Below are the code and all the weights of a small trained network. Each question names an input and a class and asks about switching units off, where a switched-off unit gives its printed mean instead of its output.

import numpy as np


def w(rows, s, z=0):
    codes = np.array(rows[::2]) - 128.0
    scale = np.full(codes.shape[1], s)
    scale[-1] = z or s
    return codes * scale


def norm(h):
    return h / np.sqrt((h * h).mean(-1, keepdims=True) + 1e-5)


def f(y):
    return y / 2 * (1 + np.tanh(0.7978845608 * (y + 0.044715 * y**3)))


def log_softmax(a):
    a = a - a.max(-1, keepdims=True)
    return a - np.log(np.exp(a).sum(-1, keepdims=True))


def net(x, mask):
    res = np.array(x, float).reshape(1, 5) / 4 @ E
    u = 0
    for l in range(4):
        y = f(norm(res) @ A[l][:, :-1].T + A[l][:, -1])
        res = res + np.where(mask[u : u + 5], y, B[l][:, -1]) @ B[l][:, :-1]
        u += 5
    return log_softmax(norm(res)[-1] @ U[:, :-1].T + U[:, -1])


A, B = {}, {}
E = w([
[125,221,148,104],'x0',
[204,121,244,143],'x1',
[8,168,252,201],'x2',
[129,126,126,126],'x3',
[128,128,127,127],'x4',
],0.0032)
A[0] = w([
[154,127,180,141,162],'L0N1',
[91,9,121,124,254],'L0N2',
[130,145,43,108,95],'L0N3',
[198,124,132,181,125],'L0N4',
[2,120,165,132,169],'L0N5',
],0.0072,0.0031)
B[0] = w([
[74,80,180,115,165],'L0N1',
[106,94,75,112,253],'L0N2',
[2,122,192,91,189],'L0N3',
[127,92,111,61,151],'L0N4',
[202,112,87,190,227],'L0N5',
],0.0069,0.0037)
A[1] = w([
[219,116,200,73,69],'L1N1',
[173,177,2,144,192],'L1N2',
[176,150,194,24,123],'L1N3',
[135,121,210,33,5],'L1N4',
[113,147,146,239,139],'L1N5',
],0.0056,0.0019)
B[1] = w([
[195,191,127,139,169],'L1N1',
[115,232,191,192,254],'L1N2',
[164,190,155,93,185],'L1N3',
[212,142,1,144,138],'L1N4',
[107,184,174,110,209],'L1N5',
],0.0061,0.0019)
A[2] = w([
[100,35,164,148,10],'L2N1',
[68,184,151,3,254],'L2N2',
[130,123,152,129,128],'L2N3',
[147,42,167,131,73],'L2N4',
[89,89,3,210,141],'L2N5',
],0.0061,0.0027)
B[2] = w([
[254,135,164,131,126],'L2N1',
[61,119,190,133,254],'L2N2',
[101,31,116,81,128],'L2N3',
[136,122,150,143,136],'L2N4',
[192,138,94,179,243],'L2N5',
],0.0065,0.003)
A[3] = w([
[105,13,198,169,2],'L3N1',
[150,96,255,111,156],'L3N2',
[49,66,131,233,181],'L3N3',
[225,70,50,81,58],'L3N4',
[123,112,111,34,58],'L3N5',
],0.0055,0.0019)
B[3] = w([
[248,55,92,158,145],'L3N1',
[64,16,127,204,197],'L3N2',
[200,156,38,2,251],'L3N3',
[58,107,231,34,197],'L3N4',
[221,81,89,123,132],'L3N5',
],0.0054,0.0027)
U = w([
[90,102,18,74,91],'0',
[37,191,133,87,249],'1',
[182,168,24,231,25],'2',
[92,249,136,208,65],'3',
[163,67,160,50,181],'4',
[198,226,177,65,99],'5',
[192,53,146,185,142],'6',
[107,131,219,204,106],'7',
],0.014,0.0018)

Each question gives the input, the list of numbers given to net, and the class t.
The units are the neurons (one row each of A and B). Each row of codes is followed by its name. A weight is (code - 128) times the scale printed after its matrix; where a second scale follows, it is the last column's (A, B and U).
mask holds one flag per neuron, layer by layer. A switched-off neuron (its flag False) gives its mean, the last column of its row in B, instead of its output. The means were averaged over made-up inputs and are rounded, as every weight is.
A unit's drop is (log p(t) with every unit on - log p(t) with that unit switched off) / (log p(t) with every unit on - log p(t) with every unit switched off).
The circuit of an input: a set's keep is (log p(t) with only the set's units on - log p(t) with every unit switched off) / (log p(t) with every unit on - log p(t) with every unit switched off). Starting from the 12 units with the biggest drops (on a tie, the unit counted first), units are removed one at a time, each time the one whose removal leaves the highest keep (on an exact tie, the one counted first), for as long as the keep stays at least 0.8.
units of the circuit, in order: the units of the circuit, biggest drop first
most important unit: the unit with the biggest drop
top k neurons: the k neurons with the biggest drops, biggest first
top k neurons in layer l: the k neurons of layer l with the biggest drops, biggest first
drop when u is switched off: that unit's drop, to one decimal
input [4,-2,-6,6,3], class 1: units of the circuit, in order -> L0N3; L2N2
input [-7,8,7,7,4], class 6: most important unit -> L3N1
input [6,0,-8,-6,5], class 1: top 2 neurons in layer 3 -> L3N3; L3N1
input [4,-8,4,5,7], class 3: units of the circuit, in order -> L0N5; L1N2
input [-2,2,3,3,-7], class 6: top 2 neurons -> L0N1; L2N1
input [1,-3,2,-4,7], class 3: top 2 neurons in layer 1 -> L1N2; L1N5
input [-3,-2,7,-2,-5], class 2: top 2 neurons -> L0N5; L3N3
input [4,1,-7,-6,-8], class 5: top 2 neurons -> L0N2; L1N4
input [4,-5,-7,-7,-5], class 1: top 2 neurons -> L0N3; L2N2
input [6,-2,-8,-6,-8], class 1: top 3 neurons -> L0N3; L2N2; L0N5
input [1,2,-6,-5,-1], class 5: top 3 neurons -> L1N4; L0N2; L1N1
input [4,-1,-8,-7,8], class 1: top 3 neurons -> L0N3; L2N2; L0N5
input [0,-8,3,1,-4], class 2: top 2 neurons in layer 3 -> L3N4; L3N3
input [-4,-6,7,-2,6], class 2: units of the circuit, in order -> L0N5
input [2,-5,2,6,-4], class 3: drop when L1N2 is switched off -> 0.6
input [-2,-3,4,-2,5], class 2: drop when L0N5 is switched off -> 0.2
input [5,-3,-4,-3,1], class 1: drop when L0N3 is switched off -> 0.2
input [2,-6,-1,-6,4], class 1: drop when L3N5 is switched off -> 0.0
